Here is a tiny trained network, its code and every weight. The questions are about switching its units off for an input and a target symbol, where a switched-off unit gives its printed mean instead of its output.

import numpy as np


def w(rows, s, z=0):
    codes = np.array(rows[::2]) - 128.0
    scale = np.full(codes.shape[1], s)
    scale[-1] = z or s
    return codes * scale


def f(y):
    return y / 2 * (1 + np.tanh(0.7978845608 * (y + 0.044715 * y**3)))


def softmax(a):
    e = np.exp(a - a.max(-1, keepdims=True))
    return e / e.sum(-1, keepdims=True)


def log_softmax(a):
    a = a - a.max(-1, keepdims=True)
    return a - np.log(np.exp(a).sum(-1, keepdims=True))


def net(x, mask):
    ids = ['αγδεζηθλμξπστφψ'.index(c) for c in x.split()]
    T = len(ids)
    res = E[ids] + P[:T]
    u = 0
    for l in range(3):
        q, k, v = (res @ M[l].T for M in (Q, K, V))
        z = softmax(np.where(np.tri(T) > 0, q @ k.T / 2**0.5, -1e9)) @ v
        res = res + np.where(mask[u], z, O[l][:, -1]) @ O[l][:, :-1]
        u += 1
        y = f(res @ A[l][:, :-1].T + A[l][:, -1])
        res = res + np.where(mask[u : u + 4], y, B[l][:, -1]) @ B[l][:, :-1]
        u += 4
    return log_softmax(res[-1] @ U[:, :-1].T + U[:, -1])


Q, K, V, O, A, B = {}, {}, {}, {}, {}, {}
E = w([
[52,142,122],'α',
[98,4,74],'γ',
[59,140,109],'δ',
[85,154,98],'ε',
[84,154,100],'ζ',
[78,168,241],'η',
[33,87,221],'θ',
[214,171,44],'λ',
[181,10,41],'μ',
[127,93,95],'ξ',
[157,79,250],'π',
[161,64,14],'σ',
[166,37,31],'τ',
[236,135,122],'φ',
[155,128,169],'ψ',
],0.015)
P = w([
[168,251,80],'0',
[144,217,110],'1',
[152,203,123],'2',
[154,191,133],'3',
[135,166,144],'4',
[124,159,155],'5',
[114,148,163],'6',
[113,138,173],'7',
[110,129,175],'8',
[91,116,198],'9',
[92,103,204],'10',
[96,106,200],'11',
[82,90,209],'12',
],0.0032)
Q[0] = w([
[60,177,67],'L0H0',
[113,150,255],'L0H0',
],0.0078)
K[0] = w([
[72,254,25],'L0H0',
[112,148,232],'L0H0',
],0.0066)
V[0] = w([
[227,134,181],'L0H0',
[47,2,92],'L0H0',
],0.0037)
O[0] = w([
[196,253,175,81],'L0H0',
[145,173,175,249],'L0H0',
],0.0076,0.0012)
A[0] = w([
[120,111,84,35],'L0N0',
[112,229,179,212],'L0N1',
[3,149,184,252],'L0N2',
[225,152,168,143],'L0N3',
],0.0062,0.0032)
B[0] = w([
[145,27,154,115],'L0N0',
[143,231,106,174],'L0N1',
[134,248,125,255],'L0N2',
[254,99,145,138],'L0N3',
],0.0068,0.0047)
Q[1] = w([
[254,176,101],'L1H0',
[107,47,122],'L1H0',
],0.0089)
K[1] = w([
[185,181,120],'L1H0',
[255,37,21],'L1H0',
],0.0052)
V[1] = w([
[220,87,169],'L1H0',
[5,66,169],'L1H0',
],0.003)
O[1] = w([
[3,53,70,2],'L1H0',
[56,138,94,67],'L1H0',
],0.0036,0.00096)
A[1] = w([
[172,162,245,199],'L1N0',
[181,176,93,254],'L1N1',
[125,32,76,142],'L1N2',
[124,232,128,126],'L1N3',
],0.012,0.0026)
B[1] = w([
[184,233,137,227],'L1N0',
[207,2,123,191],'L1N1',
[80,217,88,215],'L1N2',
[109,154,20,254],'L1N3',
],0.012,0.008)
Q[2] = w([
[253,82,113],'L2H0',
[155,117,195],'L2H0',
],0.0044)
K[2] = w([
[132,107,250],'L2H0',
[203,193,133],'L2H0',
],0.012)
V[2] = w([
[154,146,2],'L2H0',
[111,129,196],'L2H0',
],0.0086)
O[2] = w([
[92,239,106,254],'L2H0',
[115,254,94,66],'L2H0',
],0.0082,0.017)
A[2] = w([
[103,227,131,254],'L2N0',
[177,112,210,90],'L2N1',
[126,125,48,208],'L2N2',
[110,157,2,70],'L2N3',
],0.0078,0.013)
B[2] = w([
[117,70,203,253],'L2N0',
[150,248,24,134],'L2N1',
[95,60,104,198],'L2N2',
[147,249,60,189],'L2N3',
],0.011,0.029)
U = w([
[165,162,175,70],'α',
[120,123,131,94],'γ',
[90,141,18,142],'δ',
[132,137,116,84],'ε',
[187,139,88,134],'ζ',
[63,152,207,107],'η',
[133,131,121,104],'θ',
[151,72,195,255],'λ',
[64,7,194,192],'μ',
[134,129,120,103],'ξ',
[130,131,120,98],'π',
[140,202,98,48],'σ',
[148,53,90,174],'τ',
[20,94,108,166],'φ',
[122,109,126,101],'ψ',
],0.012,0.011)

Each question gives the input, a string of symbols that net reads in full, and the target symbol t.
The units are the heads (2 rows each of Q, K, V and O) and the neurons (one row each of A and B). Each row of codes is followed by its name. A weight is (code - 128) times the scale printed after its matrix; where a second scale follows, it is the last column's (O, A, B and U).
mask holds one flag per unit, layer by layer, with each layer's heads first. A switched-off unit (its flag False) gives its mean, the last column of its rows in O or B, instead of its output. The means were averaged over made-up inputs and are rounded, as every weight is.
A unit's drop is (log p(t) with every unit on - log p(t) with that unit switched off) / (log p(t) with every unit on - log p(t) with every unit switched off).
The circuit of an input: a set's keep is (log p(t) with only the set's units on - log p(t) with every unit switched off) / (log p(t) with every unit on - log p(t) with every unit switched off). Starting from the 12 units with the biggest drops (on a tie, the unit counted first), units are removed one at a time, each time the one whose removal leaves the highest keep (on an exact tie, the one counted first), for as long as the keep stays at least 0.8.
circuit, biggest first: the units of the circuit, biggest drop first
unit that matters most: the unit with the biggest drop
k most important neurons: the k neurons with the biggest drops, biggest first
k most important neurons of layer l: the k neurons of layer l with the biggest drops, biggest first
drop of u: that unit's drop, to one decimal
input θ ε ψ ξ μ η, target σ: unit that matters most => L1N3
input τ τ μ τ θ θ δ θ τ γ τ ψ, target λ: circuit, biggest first => [L2N3 L1N0 L1N2]
input τ ζ μ μ θ π α ζ μ ζ θ, target η: 2 most important neurons => [L2N0 L0N2]
input δ μ μ μ ξ ζ τ μ σ θ μ η ξ, target μ: circuit, biggest first => [L1N3 L2N3]
input δ θ ψ σ ξ ε ε π γ φ, target ζ: 3 most important neurons of layer 1 => [L1N1 L1N3 L1N2]
input λ ζ γ φ ξ σ ε φ μ ε σ, target φ: circuit, biggest first => [L1N3 L1N0 L1N2]
input θ δ θ ε δ η μ ζ η π, target α: 3 most important neurons of layer 2 => [L2N1 L2N2 L2N3]
input σ ε ζ γ, target φ: 4 most important neurons => [L1N3 L1N2 L1N0 L1N1]
input θ σ α π μ γ τ θ ε η θ, target η: circuit, biggest first => [L0N2 L2N0 L1N0]
input φ η ε γ λ, target τ: 2 most important neurons => [L2N0 L1N1]
input ε α σ μ ε η ε φ θ π θ μ, target φ: 4 most important neurons => [L1N3 L1N2 L1N1 L1N0]
input τ λ ε η, target σ: 2 most important neurons of layer 0 => [L0N1 L0N2]
input θ δ θ τ φ η μ θ τ, target φ: drop of L1N3 => 1.7
input τ μ ξ τ α τ ψ ψ λ ε τ, target φ: drop of L1N3 => 1.6
input τ φ δ γ, target φ: drop of L2H0 => 0.0
input ψ ξ μ τ σ θ ψ π μ, target φ: drop of L0H0 => 0.2
